Below are the code and all the weights of a small trained network. Each question names an input and a target symbol and asks about switching units off, where a switched-off unit gives its printed mean instead of its output.

import numpy as np


def w(rows, s, z=0):
    codes = np.array(rows[::2]) - 128.0
    scale = np.full(codes.shape[1], s)
    scale[-1] = z or s
    return codes * scale


def f(y):
    return y / 2 * (1 + np.tanh(0.7978845608 * (y + 0.044715 * y**3)))


def softmax(a):
    e = np.exp(a - a.max(-1, keepdims=True))
    return e / e.sum(-1, keepdims=True)


def log_softmax(a):
    a = a - a.max(-1, keepdims=True)
    return a - np.log(np.exp(a).sum(-1, keepdims=True))


def net(x, mask):
    ids = ['ΠΦΩαδεημξ'.index(c) for c in x.split()]
    T = len(ids)
    res = E[ids] + P[:T]
    u = 0
    for l in range(2):
        r = res
        for j in range(2):
            rows = slice(3 * j, 3 * j + 3)
            q, k, v = (r @ M[l][rows].T for M in (Q, K, V))
            z = softmax(np.where(np.tri(T) > 0, q @ k.T / 3**0.5, -1e9)) @ v
            o = O[l][rows]
            res = res + np.where(mask[u + j], z, o[:, -1]) @ o[:, :-1]
        u += 2
        y = f(res @ A[l][:, :-1].T + A[l][:, -1])
        res = res + np.where(mask[u : u + 16], y, B[l][:, -1]) @ B[l][:, :-1]
        u += 16
    return log_softmax(res[-1] @ U[:, :-1].T + U[:, -1])


Q, K, V, O, A, B = {}, {}, {}, {}, {}, {}
E = w([
[70,152,82,173,4,181,134],'Π',
[123,156,98,142,124,135,99],'Φ',
[82,162,75,111,167,200,126],'Ω',
[85,147,80,190,149,188,134],'α',
[142,180,137,132,59,74,87],'δ',
[84,82,110,238,108,84,48],'ε',
[81,167,99,70,129,122,74],'η',
[187,139,236,130,138,115,161],'μ',
[163,142,56,96,46,161,71],'ξ',
],0.018)
P = w([
[187,254,73,116,140,61,187],'0',
[128,187,113,104,121,116,153],'1',
[133,183,123,104,103,154,126],'2',
[136,173,132,106,78,173,110],'3',
[141,165,137,111,67,195,91],'4',
[141,171,136,124,51,206,85],'5',
],0.0097)
Q[0] = w([
[107,134,92,172,94,171,151],'0.h0',
[146,157,141,180,105,154,86],'0.h0',
[120,176,125,112,90,117,100],'0.h0',
[94,254,100,100,23,194,102],'0.h1',
[96,75,110,139,133,133,57],'0.h1',
[195,127,159,121,153,135,130],'0.h1',
],0.014)
K[0] = w([
[108,95,156,140,119,150,160],'0.h0',
[153,108,172,139,154,117,142],'0.h0',
[169,107,143,124,124,138,102],'0.h0',
[138,128,85,114,40,191,97],'0.h1',
[156,99,184,130,143,145,102],'0.h1',
[162,250,77,134,157,85,147],'0.h1',
],0.017)
V[0] = w([
[210,145,152,66,98,135,103],'0.h0',
[140,142,91,161,160,112,162],'0.h0',
[119,150,2,190,96,119,44],'0.h0',
[115,118,133,101,126,97,50],'0.h1',
[101,160,149,210,79,138,160],'0.h1',
[126,137,74,111,95,177,171],'0.h1',
],0.0096)
O[0] = w([
[128,158,92,178,113,154,199,156],'0.h0',
[184,137,87,149,212,172,65,127],'0.h0',
[255,65,125,110,100,104,114,247],'0.h0',
[114,159,103,99,37,76,108,122],'0.h1',
[78,10,108,112,170,26,180,217],'0.h1',
[136,72,139,71,146,210,156,246],'0.h1',
],0.0074,0.011)
A[0] = w([
[111,128,89,126,60,145,183,34],'0.n0',
[80,85,179,141,193,175,179,3],'0.n1',
[151,133,39,181,84,146,115,86],'0.n2',
[142,122,93,80,92,179,227,32],'0.n3',
[141,84,161,85,151,43,197,103],'0.n4',
[15,36,185,213,120,165,168,109],'0.n5',
[198,178,145,186,227,89,141,109],'0.n6',
[96,254,67,103,119,132,8,43],'0.n7',
[81,100,206,45,190,47,133,192],'0.n8',
[68,169,196,166,194,42,96,119],'0.n9',
[149,172,232,176,133,72,231,199],'0.n10',
[77,165,185,198,96,126,133,106],'0.n11',
[172,59,120,168,151,120,97,75],'0.n12',
[90,102,81,144,41,94,170,156],'0.n13',
[63,198,200,142,179,181,66,64],'0.n14',
[23,127,102,166,174,78,139,139],'0.n15',
],0.0062,0.0028)
B[0] = w([
[157,143,174,193,180,122,116,199],'0.n0',
[110,184,167,148,31,63,130,146],'0.n1',
[168,99,189,79,140,75,126,208],'0.n2',
[179,107,169,131,152,86,77,255],'0.n3',
[54,119,234,161,104,82,156,172],'0.n4',
[158,126,163,41,166,54,109,201],'0.n5',
[124,255,67,225,124,153,79,136],'0.n6',
[47,71,111,47,162,52,195,166],'0.n7',
[185,106,239,207,100,168,204,138],'0.n8',
[109,116,154,144,154,209,89,129],'0.n9',
[87,204,132,114,51,217,225,138],'0.n10',
[169,148,174,90,125,239,241,133],'0.n11',
[85,106,121,139,55,124,106,177],'0.n12',
[197,138,121,111,219,121,108,250],'0.n13',
[184,20,216,58,42,107,194,138],'0.n14',
[191,159,101,57,37,229,122,146],'0.n15',
],0.0051,0.0063)
Q[1] = w([
[227,96,79,124,210,43,51],'1.h0',
[151,107,139,81,76,85,83],'1.h0',
[24,222,159,189,143,89,136],'1.h0',
[70,157,160,90,167,167,156],'1.h1',
[196,189,119,176,137,130,117],'1.h1',
[2,64,124,85,140,99,166],'1.h1',
],0.0092)
K[1] = w([
[74,84,172,101,66,172,105],'1.h0',
[124,107,125,132,44,110,108],'1.h0',
[70,254,127,164,167,119,193],'1.h0',
[107,154,143,112,140,124,153],'1.h1',
[174,147,57,134,153,167,80],'1.h1',
[110,102,180,138,153,124,184],'1.h1',
],0.013)
V[1] = w([
[132,100,116,131,197,254,115],'1.h0',
[203,109,167,74,97,139,205],'1.h0',
[172,120,171,229,121,130,79],'1.h0',
[136,64,192,145,133,90,138],'1.h1',
[97,173,166,77,127,103,80],'1.h1',
[110,149,158,207,123,158,142],'1.h1',
],0.0093)
O[1] = w([
[173,108,44,144,214,202,181,102],'1.h0',
[152,129,89,75,36,156,125,248],'1.h0',
[214,136,174,254,129,197,33,137],'1.h0',
[212,70,200,69,163,190,109,165],'1.h1',
[144,125,96,146,171,138,124,88],'1.h1',
[140,89,168,210,102,106,157,66],'1.h1',
],0.0078,0.015)
A[1] = w([
[160,83,215,149,158,63,113,55],'1.n0',
[134,182,141,30,66,40,142,7],'1.n1',
[94,173,172,149,158,25,84,17],'1.n2',
[163,198,192,134,108,196,147,119],'1.n3',
[51,110,57,109,171,45,145,250],'1.n4',
[80,33,12,168,153,74,134,254],'1.n5',
[59,51,115,182,139,53,133,42],'1.n6',
[173,197,68,253,179,103,69,83],'1.n7',
[228,139,155,145,110,139,29,89],'1.n8',
[162,105,118,60,170,173,68,35],'1.n9',
[100,73,90,225,210,189,201,172],'1.n10',
[129,67,215,132,190,101,145,2],'1.n11',
[122,48,129,92,136,177,71,157],'1.n12',
[31,55,33,185,181,48,137,26],'1.n13',
[198,40,186,92,126,81,35,134],'1.n14',
[85,142,233,116,133,182,167,144],'1.n15',
],0.0063,0.0047)
B[1] = w([
[144,162,84,108,161,187,118,152],'1.n0',
[32,22,125,151,163,131,113,192],'1.n1',
[158,3,127,94,107,161,149,141],'1.n2',
[115,91,99,114,176,152,87,145],'1.n3',
[106,198,179,110,168,115,189,149],'1.n4',
[175,129,143,143,161,84,158,146],'1.n5',
[109,159,119,136,130,207,163,130],'1.n6',
[135,141,166,61,57,122,159,140],'1.n7',
[49,146,106,169,154,140,128,207],'1.n8',
[105,137,145,176,91,94,153,189],'1.n9',
[134,37,119,160,169,123,86,149],'1.n10',
[76,146,45,127,58,146,106,138],'1.n11',
[146,119,194,193,97,99,135,201],'1.n12',
[95,56,147,211,21,209,91,139],'1.n13',
[94,186,156,116,182,176,182,251],'1.n14',
[144,129,86,148,125,40,87,142],'1.n15',
],0.0068,0.022)
U = w([
[210,98,252,73,108,153,170,157],'Π',
[200,234,172,112,116,73,110,253],'Φ',
[132,148,114,94,217,229,146,99],'Ω',
[154,20,126,184,163,130,52,124],'α',
[130,73,168,176,69,57,51,122],'δ',
[106,170,194,149,160,171,57,165],'ε',
[89,151,156,78,160,145,108,76],'η',
[106,127,148,204,76,176,168,47],'μ',
[134,107,61,97,49,241,59,121],'ξ',
],0.0047,0.0054)

Each question gives the input, a string of symbols that net reads in full, and the target symbol t.
The units are the heads (3 rows each of Q, K, V and O) and the neurons (one row each of A and B). Each row of codes is followed by its name. A weight is (code - 128) times the scale printed after its matrix; where a second scale follows, it is the last column's (O, A, B and U).
mask holds one flag per unit, layer by layer, with each layer's heads first. A switched-off unit (its flag False) gives its mean, the last column of its rows in O or B, instead of its output. The means were averaged over made-up inputs and are rounded, as every weight is.
A unit's drop is (log p(t) with every unit on - log p(t) with that unit switched off) / (log p(t) with every unit on - log p(t) with every unit switched off).
The circuit of an input: a set's keep is (log p(t) with only the set's units on - log p(t) with every unit switched off) / (log p(t) with every unit on - log p(t) with every unit switched off). Starting from the 12 units with the biggest drops (on a tie, the unit counted first), units are removed one at a time, each time the one whose removal leaves the highest keep (on an exact tie, the one counted first), for as long as the keep stays at least 0.8.
units of the circuit, in order: the units of the circuit, biggest drop first
most important unit: the unit with the biggest drop
top k neurons: the k neurons with the biggest drops, biggest first
k most important neurons of layer l: the k neurons of layer l with the biggest drops, biggest first
which heads matter: for each layer, one digit per head in row order, 1 if its drop is at least 0.15 and else 0, layers parted by /
input ε μ δ δ ξ ξ, target ε: top 3 neurons => [0.n14; 0.n4; 0.n7]
input η η Ω Π μ Ω, target η: most important unit => 0.h0
input Ω Ω Π η α μ, target Ω: units of the circuit, in order => [1.h0; 0.h0]
input Ω μ η, target Ω: which heads matter => 11 / 10
input ξ Π η Φ, target Π: which heads matter => 01 / 01
input μ ξ Π α, target μ: top 2 neurons => [0.n10; 1.n13]
input μ ξ ξ Π, target μ: which heads matter => 11 / 11
input μ ε Π, target μ: top 3 neurons => [0.n10; 0.n6; 1.n13]
input δ Π η, target Π: units of the circuit, in order => [0.h1; 1.n8; 0.n8]
input ε Φ η, target ε: which heads matter => 10 / 10
input Π δ α ε α, target ε: which heads matter => 11 / 10
input ξ μ Φ Π α, target ξ: units of the circuit, in order => [0.n15; 0.h0; 1.h0; 1.n14]
input δ Ω μ, target δ: which heads matter => 01 / 10
input Ω α η, target η: top 3 neurons => [0.n7; 1.n4; 1.n1]
input η η μ, target η: which heads matter => 01 / 11
input α η μ Π δ, target α: most important neuron of layer 0 => [0.n6]
input ξ ξ α μ Φ, target ξ: top 3 neurons => [0.n14; 1.n14; 1.n12]
input Ω ξ μ, target Ω: units of the circuit, in order => [1.h0; 0.h1; 0.h0; 0.n10]
input ξ ε δ α μ ε, target ξ: top 2 neurons => [0.n15; 0.n11]
input ξ Ω ξ ε Ω, target ε: units of the circuit, in order => [1.h0; 0.h0; 0.h1; 1.n8]
input δ Π μ Ω, target δ: 2 most important neurons of layer 0 => [0.n1; 0.n15]
input Φ ξ α, target ξ: most important unit => 0.h1
input η Π μ, target η: which heads matter => 11 / 11
input μ ε δ, target μ: 3 most important neurons of layer 0 => [0.n10; 0.n7; 0.n6]
input Ω Φ α δ, target δ: which heads matter => 01 / 11
input η Π η ξ ξ δ, target ξ: which heads matter => 01 / 10
